Below is a small trained network, with its code and all its weights. Each question gives an input and a class and asks what happens when units are switched off, that is, made to give their printed mean instead of their output.

import numpy as np


def w(rows, s, z=0):
    codes = np.array(rows[::2]) - 128.0
    scale = np.full(codes.shape[1], s)
    scale[-1] = z or s
    return codes * scale


def f(y):
    return y / 2 * (1 + np.tanh(0.7978845608 * (y + 0.044715 * y**3)))


def log_softmax(a):
    a = a - a.max(-1, keepdims=True)
    return a - np.log(np.exp(a).sum(-1, keepdims=True))


def net(x, mask):
    res = np.array(x, float).reshape(1, 7) / 4 @ E
    y = f(res @ A[0][:, :-1].T + A[0][:, -1])
    res = res + np.where(mask, y, B[0][:, -1]) @ B[0][:, :-1]
    return log_softmax(res[-1] @ U[:, :-1].T + U[:, -1])


A, B = {}, {}
E = w([
[29,193,196,26,76,35,56],'x0',
[129,131,123,122,128,134,128],'x1',
[125,135,128,123,139,127,128],'x2',
[127,131,127,121,138,131,124],'x3',
[137,18,76,1,5,187,73],'x4',
[195,99,238,194,124,124,9],'x5',
[198,203,252,53,49,184,217],'x6',
],0.005)
A[0] = w([
[63,140,143,71,39,36,76,97],'n1',
[158,160,187,93,93,150,172,32],'n2',
[97,117,94,116,145,88,108,4],'n3',
[237,46,53,179,115,199,195,68],'n4',
[48,70,71,191,150,135,74,92],'n5',
[194,91,106,171,147,194,165,61],'n6',
[187,182,224,98,85,235,179,95],'n7',
[195,101,183,170,138,133,39,90],'n8',
[91,82,52,165,162,84,63,48],'n9',
[154,45,73,47,81,166,81,72],'n10',
[183,95,192,150,130,128,60,54],'n11',
[71,197,87,79,127,73,159,116],'n12',
[95,142,37,82,132,124,214,48],'n13',
[202,70,94,161,158,152,163,71],'n14',
[192,39,73,36,92,187,85,178],'n15',
[52,117,56,104,138,125,254,144],'n16',
[194,87,185,187,122,112,53,97],'n17',
],0.0062,0.0046)
B[0] = w([
[96,74,189,117,234,115,100,203],'n1',
[63,135,48,33,73,103,194,138],'n2',
[63,114,76,30,146,118,121,107],'n3',
[29,88,236,32,192,114,82,213],'n4',
[181,114,67,85,73,32,214,176],'n5',
[27,80,199,2,162,85,105,161],'n6',
[166,73,28,114,104,38,243,221],'n7',
[169,218,66,83,43,211,79,172],'n8',
[119,121,30,53,46,32,227,163],'n9',
[217,146,118,199,226,117,143,191],'n10',
[74,217,76,32,57,215,59,145],'n11',
[93,167,188,132,145,162,108,179],'n12',
[141,231,85,69,37,232,37,156],'n13',
[83,87,192,27,164,98,108,157],'n14',
[212,154,150,215,191,118,150,253],'n15',
[189,195,127,173,77,226,60,217],'n16',
[181,205,81,95,113,182,88,176],'n17',
],0.0077,0.0045)
U = w([
[148,92,32,78,50,14,225,56],'0',
[44,88,223,48,205,105,57,73],'1',
[163,204,77,136,27,242,26,15],'2',
[142,105,143,209,133,121,133,254],'3',
[143,114,141,203,135,117,135,238],'4',
[203,172,142,255,233,97,156,45],'5',
],0.0091,0.0072)

Each question gives the input, the list of numbers given to net, and the class t.
The units are the neurons (one row each of A and B). Each row of codes is followed by its name. A weight is (code - 128) times the scale printed after its matrix; where a second scale follows, it is the last column's (A, B and U).
mask holds one flag per neuron, in row order. A switched-off neuron (its flag False) gives its mean, the last column of its row in B, instead of its output. The means were averaged over made-up inputs and are rounded, as every weight is.
A unit's drop is (log p(t) with every unit on - log p(t) with that unit switched off) / (log p(t) with every unit on - log p(t) with every unit switched off).
The circuit of an input: a set's keep is (log p(t) with only the set's units on - log p(t) with every unit switched off) / (log p(t) with every unit on - log p(t) with every unit switched off). Starting from the 12 units with the biggest drops (on a tie, the unit counted first), units are removed one at a time, each time the one whose removal leaves the highest keep (on an exact tie, the one counted first), for as long as the keep stays at least 0.8.
units of the circuit, in order: the units of the circuit, biggest drop first
most important unit: the unit with the biggest drop
k most important neurons: the k neurons with the biggest drops, biggest first
drop when u is switched off: that unit's drop, to one decimal
input [4,-4,-6,4,4,7,4], class 2: 2 most important neurons -> n11, n8
input [-5,5,4,0,1,-3,0], class 1: units of the circuit, in order -> n4, n6
input [-5,6,0,-6,8,-5,1], class 5: most important neuron -> n15
input [-8,6,-6,-2,5,7,2], class 1: 2 most important neurons -> n4, n6
input [-3,3,-6,3,-4,-6,2], class 2: units of the circuit, in order -> n16, n13
input [6,3,-6,-8,3,6,-8], class 0: 2 most important neurons -> n9, n5
input [4,-3,2,-4,3,-8,6], class 2: 2 most important neurons -> n16, n13
input [-4,8,-6,-4,-3,6,-1], class 2: 2 most important neurons -> n8, n17
input [-6,-8,-5,-3,-5,-8,-7], class 2: 2 most important neurons -> n16, n13
input [-8,0,-3,-1,2,8,-6], class 1: 3 most important neurons -> n4, n6, n14
input [3,7,4,4,2,5,-5], class 0: 3 most important neurons -> n9, n5, n16
input [-4,-4,-2,2,-7,7,-3], class 2: 2 most important neurons -> n8, n17
input [-2,-2,-2,2,1,-7,-5], class 2: 3 most important neurons -> n16, n13, n7
input [4,7,1,-2,6,-8,0], class 2: 2 most important neurons -> n13, n16
input [-4,7,-7,6,8,-1,8], class 0: units of the circuit, in order -> n7
input [-8,-7,-3,8,0,-8,2], class 1: 3 most important neurons -> n4, n6, n14
input [-5,-8,1,-2,5,6,-6], class 0: 3 most important neurons -> n5, n9, n16
input [3,8,4,-6,-6,-2,7], class 0: 3 most important neurons -> n7, n2, n15
input [-7,-8,-6,-5,-1,-2,3], class 1: drop when n4 is switched off -> 0.3
input [0,3,1,6,-2,6,-3], class 2: most important unit -> n8
input [-2,-2,-4,-8,4,4,-8], class 0: drop when n9 is switched off -> 0.3
input [-8,-1,2,4,-4,4,3], class 1: drop when n6 is switched off -> 0.1
input [-7,-3,-5,8,-8,-4,5], class 3: drop when n3 is switched off -> 0.0
